Below is a small trained network, with its code and all its weights. Each question gives an input and a target symbol and asks what happens when units are switched off, that is, made to give their printed mean instead of their output.

import numpy as np


def w(rows, s, z=0):
    codes = np.array(rows[::2]) - 128.0
    scale = np.full(codes.shape[1], s)
    scale[-1] = z or s
    return codes * scale


def f(y):
    return np.maximum(y, 0)


def softmax(a):
    e = np.exp(a - a.max(-1, keepdims=True))
    return e / e.sum(-1, keepdims=True)


def log_softmax(a):
    a = a - a.max(-1, keepdims=True)
    return a - np.log(np.exp(a).sum(-1, keepdims=True))


def net(x, mask):
    ids = ['βγδζηθμσ'.index(c) for c in x.split()]
    T = len(ids)
    res = E[ids] + P[:T]
    r = res
    for j in range(3):
        rows = slice(2 * j, 2 * j + 2)
        q, k, v = (r @ M[0][rows].T for M in (Q, K, V))
        z = softmax(np.where(np.tri(T) > 0, q @ k.T / 2**0.5, -1e9)) @ v
        o = O[0][rows]
        res = res + np.where(mask[j], z, o[:, -1]) @ o[:, :-1]
    y = f(res @ A[0][:, :-1].T + A[0][:, -1])
    res = res + np.where(mask[3:15], y, B[0][:, -1]) @ B[0][:, :-1]
    return log_softmax(res[-1] @ U[:, :-1].T + U[:, -1])


Q, K, V, O, A, B = {}, {}, {}, {}, {}, {}
E = w([
[208,151,216],'β',
[59,106,84],'γ',
[86,92,164],'δ',
[75,130,187],'ζ',
[206,180,8],'η',
[70,199,75],'θ',
[104,170,186],'μ',
[140,181,168],'σ',
],0.014)
P = w([
[53,7,10],'0',
[50,70,63],'1',
[48,100,98],'2',
[48,118,124],'3',
[56,134,149],'4',
[59,144,168],'5',
[60,156,191],'6',
[63,175,201],'7',
[63,182,216],'8',
[70,191,220],'9',
[69,194,236],'10',
[76,207,237],'11',
[73,214,251],'12',
[77,216,252],'13',
],0.0044)
Q[0] = w([
[4,61,231],'head 0',
[219,127,85],'head 0',
[233,160,152],'head 1',
[62,176,96],'head 1',
[62,107,223],'head 2',
[162,224,117],'head 2',
],0.015)
K[0] = w([
[73,124,211],'head 0',
[189,62,120],'head 0',
[199,196,122],'head 1',
[5,170,95],'head 1',
[208,139,36],'head 2',
[36,193,75],'head 2',
],0.012)
V[0] = w([
[110,121,128],'head 0',
[2,108,111],'head 0',
[230,164,38],'head 1',
[151,136,113],'head 1',
[181,78,105],'head 2',
[101,152,136],'head 2',
],0.0074)
O[0] = w([
[127,125,137,123],'head 0',
[107,146,234,145],'head 0',
[144,160,253,253],'head 1',
[131,139,161,149],'head 1',
[114,110,69,94],'head 2',
[134,140,163,150],'head 2',
],0.0062,0.0038)
A[0] = w([
[172,114,125,168],'neuron 0',
[180,18,44,16],'neuron 1',
[117,85,233,178],'neuron 2',
[158,181,172,76],'neuron 3',
[139,111,89,128],'neuron 4',
[110,185,146,56],'neuron 5',
[104,180,201,5],'neuron 6',
[93,99,40,54],'neuron 7',
[105,123,54,102],'neuron 8',
[59,132,7,80],'neuron 9',
[106,55,139,195],'neuron 10',
[80,121,137,216],'neuron 11',
],0.013,0.0031)
B[0] = w([
[159,129,101,183],'neuron 0',
[112,107,241,143],'neuron 1',
[108,2,155,254],'neuron 2',
[126,210,167,254],'neuron 3',
[124,144,87,152],'neuron 4',
[126,102,146,223],'neuron 5',
[133,175,19,248],'neuron 6',
[144,141,222,154],'neuron 7',
[196,99,93,172],'neuron 8',
[221,66,114,216],'neuron 9',
[13,140,129,159],'neuron 10',
[70,95,93,220],'neuron 11',
],0.019,0.0047)
U = w([
[161,116,212,112],'β',
[166,71,115,219],'γ',
[125,93,159,27],'δ',
[119,110,78,2],'ζ',
[200,173,128,147],'η',
[146,114,9,142],'θ',
[118,154,68,180],'μ',
[87,214,135,216],'σ',
],0.012,0.0074)

Each question gives the input, a string of symbols that net reads in full, and the target symbol t.
The units are the heads (2 rows each of Q, K, V and O) and the neurons (one row each of A and B). Each row of codes is followed by its name. A weight is (code - 128) times the scale printed after its matrix; where a second scale follows, it is the last column's (O, A, B and U).
mask holds one flag per unit, heads first, then neurons. A switched-off unit (its flag False) gives its mean, the last column of its rows in O or B, instead of its output. The means were averaged over made-up inputs and are rounded, as every weight is.
A unit's drop is (log p(t) with every unit on - log p(t) with that unit switched off) / (log p(t) with every unit on - log p(t) with every unit switched off).
The circuit of an input: a set's keep is (log p(t) with only the set's units on - log p(t) with every unit switched off) / (log p(t) with every unit on - log p(t) with every unit switched off). Starting from the 12 units with the biggest drops (on a tie, the unit counted first), units are removed one at a time, each time the one whose removal leaves the highest keep (on an exact tie, the one counted first), for as long as the keep stays at least 0.8.
units of the circuit, in order: the units of the circuit, biggest drop first
heads that matter: for each layer, one digit per head in row order, 1 if its drop is at least 0.15 and else 0, layers parted by /
drop when u is switched off: that unit's drop, to one decimal
input ζ μ θ η δ, target δ: heads that matter	100
input μ η θ η σ σ δ σ η η η, target σ: units of the circuit, in order	(head 1; neuron 9; neuron 2)
input σ δ η η η η σ μ σ θ γ σ η, target η: units of the circuit, in order	(neuron 11; neuron 2)
input δ η β η, target η: heads that matter	000
input σ ζ η θ η η δ δ θ, target θ: heads that matter	110
input δ μ η δ σ θ, target γ: units of the circuit, in order	(head 1; neuron 9)
input η σ η η η η η γ, target γ: units of the circuit, in order	(neuron 9; head 1; neuron 7)
input β μ θ γ η, target γ: units of the circuit, in order	(head 0; neuron 9; neuron 1)
input θ ζ η, target γ: units of the circuit, in order	(neuron 9; neuron 1)
input η η η β δ η, target σ: heads that matter	010
input η σ η δ η δ δ η σ μ γ, target γ: heads that matter	010
input η ζ η θ δ, target δ: drop when head 0 is switched off	0.6
input θ η β η θ ζ θ, target θ: drop when neuron 9 is switched off	0.3
input η η η β β δ σ η η η θ, target γ: drop when head 1 is switched off	2.2
